Below are the code and all the weights of a small trained network. Each question names an input and a target symbol and asks about switching units off, where a switched-off unit gives its printed mean instead of its output.

import numpy as np


def w(rows, s, z=0):
    codes = np.array(rows[::2]) - 128.0
    scale = np.full(codes.shape[1], s)
    scale[-1] = z or s
    return codes * scale


def f(y):
    return np.maximum(y, 0)


def softmax(a):
    e = np.exp(a - a.max(-1, keepdims=True))
    return e / e.sum(-1, keepdims=True)


def log_softmax(a):
    a = a - a.max(-1, keepdims=True)
    return a - np.log(np.exp(a).sum(-1, keepdims=True))


def net(x, mask):
    ids = ['επσφψω'.index(c) for c in x.split()]
    T = len(ids)
    res = E[ids] + P[:T]
    q, k, v = (res @ M[0].T for M in (Q, K, V))
    z = softmax(np.where(np.tri(T) > 0, q @ k.T / 4**0.5, -1e9)) @ v
    res = res + np.where(mask[0], z, O[0][:, -1]) @ O[0][:, :-1]
    y = f(res @ A[0][:, :-1].T + A[0][:, -1])
    res = res + np.where(mask[1:9], y, B[0][:, -1]) @ B[0][:, :-1]
    return log_softmax(res[-1] @ U[:, :-1].T + U[:, -1])


Q, K, V, O, A, B = {}, {}, {}, {}, {}, {}
E = w([
[14,100,90,85],'ε',
[130,111,121,62],'π',
[123,180,215,141],'σ',
[148,153,34,156],'φ',
[215,102,130,131],'ψ',
[132,113,254,43],'ω',
],0.0083)
P = w([
[114,11,123,155],'0',
[110,52,147,107],'1',
[129,110,125,73],'2',
[135,162,104,43],'3',
[144,215,84,18],'4',
[141,254,69,8],'5',
],0.005)
Q[0] = w([
[63,118,156,109],'h1',
[61,143,104,250],'h1',
[100,149,129,138],'h1',
[15,104,162,80],'h1',
],0.023)
K[0] = w([
[68,62,112,163],'h1',
[247,42,168,226],'h1',
[149,60,122,119],'h1',
[4,14,111,183],'h1',
],0.017)
V[0] = w([
[115,94,72,245],'h1',
[82,121,183,146],'h1',
[254,149,205,164],'h1',
[7,107,166,72],'h1',
],0.0098)
O[0] = w([
[159,218,112,61,1],'h1',
[87,134,79,130,108],'h1',
[215,123,69,212,31],'h1',
[12,94,126,110,236],'h1',
],0.011,0.003)
A[0] = w([
[111,76,50,212,2],'n1',
[217,189,145,94,56],'n2',
[187,40,172,103,133],'n3',
[157,107,252,200,151],'n4',
[169,91,34,179,109],'n5',
[112,160,158,85,54],'n6',
[132,202,49,110,196],'n7',
[119,145,190,107,178],'n8',
],0.015,0.004)
B[0] = w([
[3,158,101,44,153],'n1',
[154,242,186,56,198],'n2',
[148,32,129,64,254],'n3',
[116,150,232,216,213],'n4',
[87,157,55,229,219],'n5',
[73,99,179,172,215],'n6',
[125,28,188,133,162],'n7',
[113,131,56,126,244],'n8',
],0.021,0.0062)
U = w([
[165,92,63,1,249],'ε',
[148,32,191,163,2],'π',
[140,121,39,178,143],'σ',
[131,181,172,31,83],'φ',
[120,208,182,218,194],'ψ',
[51,182,93,87,92],'ω',
],0.0058,0.0042)

Each question gives the input, a string of symbols that net reads in full, and the target symbol t.
The units are the heads (4 rows each of Q, K, V and O) and the neurons (one row each of A and B). Each row of codes is followed by its name. A weight is (code - 128) times the scale printed after its matrix; where a second scale follows, it is the last column's (O, A, B and U).
mask holds one flag per unit, heads first, then neurons. A switched-off unit (its flag False) gives its mean, the last column of its rows in O or B, instead of its output. The means were averaged over made-up inputs and are rounded, as every weight is.
A unit's drop is (log p(t) with every unit on - log p(t) with that unit switched off) / (log p(t) with every unit on - log p(t) with every unit switched off).
The circuit of an input: a set's keep is (log p(t) with only the set's units on - log p(t) with every unit switched off) / (log p(t) with every unit on - log p(t) with every unit switched off). Starting from all 9 units, units are removed one at a time, each time the one whose removal leaves the highest keep (on an exact tie, the one counted first), for as long as the keep stays at least 0.8.
circuit, biggest first: the units of the circuit, biggest drop first
top k neurons: the k neurons with the biggest drops, biggest first
drop when u is switched off: that unit's drop, to one decimal
input ψ ψ π ψ, target π: circuit, biggest first => (h1 n3 n4)
input ψ ψ ψ φ, target ψ: circuit, biggest first => (h1 n5 n2)
input ψ ψ σ, target ψ: circuit, biggest first => (n4 n3)
input ψ ψ φ ψ, target φ: circuit, biggest first => (n2 h1)
input ψ φ π ψ ψ, target ψ: top 2 neurons => (n5 n4)
input π σ π φ, target π: top 3 neurons => (n7 n8 n2)
input ε π ω ω ω φ, target ω: circuit, biggest first => (h1 n1)
input π ψ ψ ε π, target ω: circuit, biggest first => (h1 n8)
input ε ψ ω σ ψ, target σ: top 2 neurons => (n5 n2)
input ψ ω φ ε ψ φ, target ψ: top 4 neurons => (n3 n5 n2 n8)
input φ ψ ε σ, target ω: top 3 neurons => (n8 n4 n3)
input φ ω ω, target π: top 3 neurons => (n4 n3 n2)
input π π φ ψ ψ, target ψ: drop when h1 is switched off => 2.7
input ε ψ σ π, target ω: drop when n4 is switched off => 0.1
input ψ ω ε π π φ, target π: drop when n5 is switched off => 0.1
input ε ψ ε σ ω ψ, target ω: drop when n6 is switched off => 0.0
